Here is a tiny trained network, its code and every weight. The questions are about switching its units off for an input and a class, where a switched-off unit gives its printed mean instead of its output.

import numpy as np


def w(rows, s, z=0):
    codes = np.array(rows[::2]) - 128.0
    scale = np.full(codes.shape[1], s)
    scale[-1] = z or s
    return codes * scale


def norm(h):
    return h / np.sqrt((h * h).mean(-1, keepdims=True) + 1e-5)


def f(y):
    return np.maximum(y, 0)


def log_softmax(a):
    a = a - a.max(-1, keepdims=True)
    return a - np.log(np.exp(a).sum(-1, keepdims=True))


def net(x, mask):
    res = np.array(x, float).reshape(1, 3) / 4 @ E
    u = 0
    for l in range(4):
        y = f(norm(res) @ A[l][:, :-1].T + A[l][:, -1])
        res = res + np.where(mask[u : u + 4], y, B[l][:, -1]) @ B[l][:, :-1]
        u += 4
    return log_softmax(norm(res)[-1] @ U[:, :-1].T + U[:, -1])


A, B = {}, {}
E = w([
[82,6,131,108,115,143,168],'x0',
[125,57,54,189,54,125,110],'x1',
[127,108,130,77,101,92,150],'x2',
],0.011)
A[0] = w([
[159,152,167,95,255,138,157,72],'L0N1',
[73,98,122,130,156,177,96,142],'L0N2',
[176,142,140,168,119,217,64,145],'L0N3',
[176,92,169,129,134,244,167,253],'L0N4',
],0.0099,0.0032)
B[0] = w([
[194,186,125,127,174,104,8,253],'L0N1',
[85,144,114,69,151,94,184,178],'L0N2',
[177,114,94,107,184,196,50,207],'L0N3',
[73,192,182,149,133,137,142,214],'L0N4',
],0.011,0.0072)
A[1] = w([
[73,90,165,190,164,189,196,179],'L1N1',
[187,165,254,84,190,155,161,254],'L1N2',
[105,74,128,94,161,185,151,117],'L1N3',
[159,155,127,138,81,129,86,176],'L1N4',
],0.0096,0.0031)
B[1] = w([
[16,113,185,172,165,95,102,173],'L1N1',
[143,196,88,66,157,10,38,255],'L1N2',
[75,158,115,76,112,122,143,162],'L1N3',
[69,72,136,167,135,182,186,188],'L1N4',
],0.011,0.0096)
A[2] = w([
[109,153,167,153,151,136,180,46],'L2N1',
[143,129,190,140,157,153,175,106],'L2N2',
[61,135,116,168,8,96,187,195],'L2N3',
[122,125,158,141,85,168,168,2],'L2N4',
],0.013,0.0033)
B[2] = w([
[150,129,65,223,86,139,74,138],'L2N1',
[123,113,83,71,74,153,130,129],'L2N2',
[99,2,68,136,34,154,111,254],'L2N3',
[141,108,93,157,119,66,180,134],'L2N4',
],0.0094,0.0077)
A[3] = w([
[125,136,72,254,146,155,99,255],'L3N1',
[145,143,205,226,5,162,34,137],'L3N2',
[58,170,162,27,170,167,139,122],'L3N3',
[166,196,79,151,209,63,122,183],'L3N4',
],0.0074,0.0035)
B[3] = w([
[155,114,93,104,123,156,210,221],'L3N1',
[173,115,152,119,130,248,127,167],'L3N2',
[96,182,132,129,56,56,123,181],'L3N3',
[100,110,127,63,40,141,102,254],'L3N4',
],0.014,0.0082)
U = w([
[68,45,124,175,100,166,132,183],'0',
[178,114,189,151,197,122,193,3],'1',
[40,112,156,99,133,130,161,117],'2',
[156,166,165,78,135,104,12,251],'3',
[197,85,83,154,139,219,109,248],'4',
],0.011,0.0036)

Each question gives the input, the list of numbers given to net, and the class t.
The units are the neurons (one row each of A and B). Each row of codes is followed by its name. A weight is (code - 128) times the scale printed after its matrix; where a second scale follows, it is the last column's (A, B and U).
mask holds one flag per neuron, layer by layer. A switched-off neuron (its flag False) gives its mean, the last column of its row in B, instead of its output. The means were averaged over made-up inputs and are rounded, as every weight is.
A unit's drop is (log p(t) with every unit on - log p(t) with that unit switched off) / (log p(t) with every unit on - log p(t) with every unit switched off).
The circuit of an input: a set's keep is (log p(t) with only the set's units on - log p(t) with every unit switched off) / (log p(t) with every unit on - log p(t) with every unit switched off). Starting from the 12 units with the biggest drops (on a tie, the unit counted first), units are removed one at a time, each time the one whose removal leaves the highest keep (on an exact tie, the one counted first), for as long as the keep stays at least 0.8.
circuit, biggest first: the units of the circuit, biggest drop first
unit that matters most: the unit with the biggest drop
top k neurons: the k neurons with the biggest drops, biggest first
k most important neurons of layer l: the k neurons of layer l with the biggest drops, biggest first
drop of u: that unit's drop, to one decimal
input [-2,2,7], class 0: circuit, biggest first	[L1N2, L0N1]
input [1,3,7], class 4: top 2 neurons	[L1N2, L2N3]
input [-3,1,5], class 0: unit that matters most	L0N1
input [-1,5,-5], class 4: top 2 neurons	[L0N3, L1N2]
input [-3,8,8], class 0: 2 most important neurons of layer 0	[L0N1, L0N3]
input [-5,3,8], class 0: circuit, biggest first	[L0N1, L1N2]
input [-8,2,8], class 4: top 3 neurons	[L1N2, L0N1, L0N3]
input [-7,6,7], class 0: top 2 neurons	[L0N1, L2N3]
input [4,1,-8], class 2: 2 most important neurons of layer 0	[L0N1, L0N2]
input [-1,5,3], class 0: top 4 neurons	[L0N1, L0N3, L2N3, L1N2]
input [-4,0,-5], class 4: 2 most important neurons of layer 0	[L0N2, L0N4]
input [-1,8,-2], class 4: 2 most important neurons of layer 3	[L3N2, L3N4]
input [-2,1,6], class 0: drop of L1N2	0.7
input [-3,5,3], class 0: drop of L1N2	0.3
input [-6,6,-4], class 4: drop of L1N4	0.0
input [-5,3,3], class 4: most important neuron of layer 1	[L1N2]
input [-1,6,-1], class 4: 2 most important neurons of layer 0	[L0N3, L0N4]
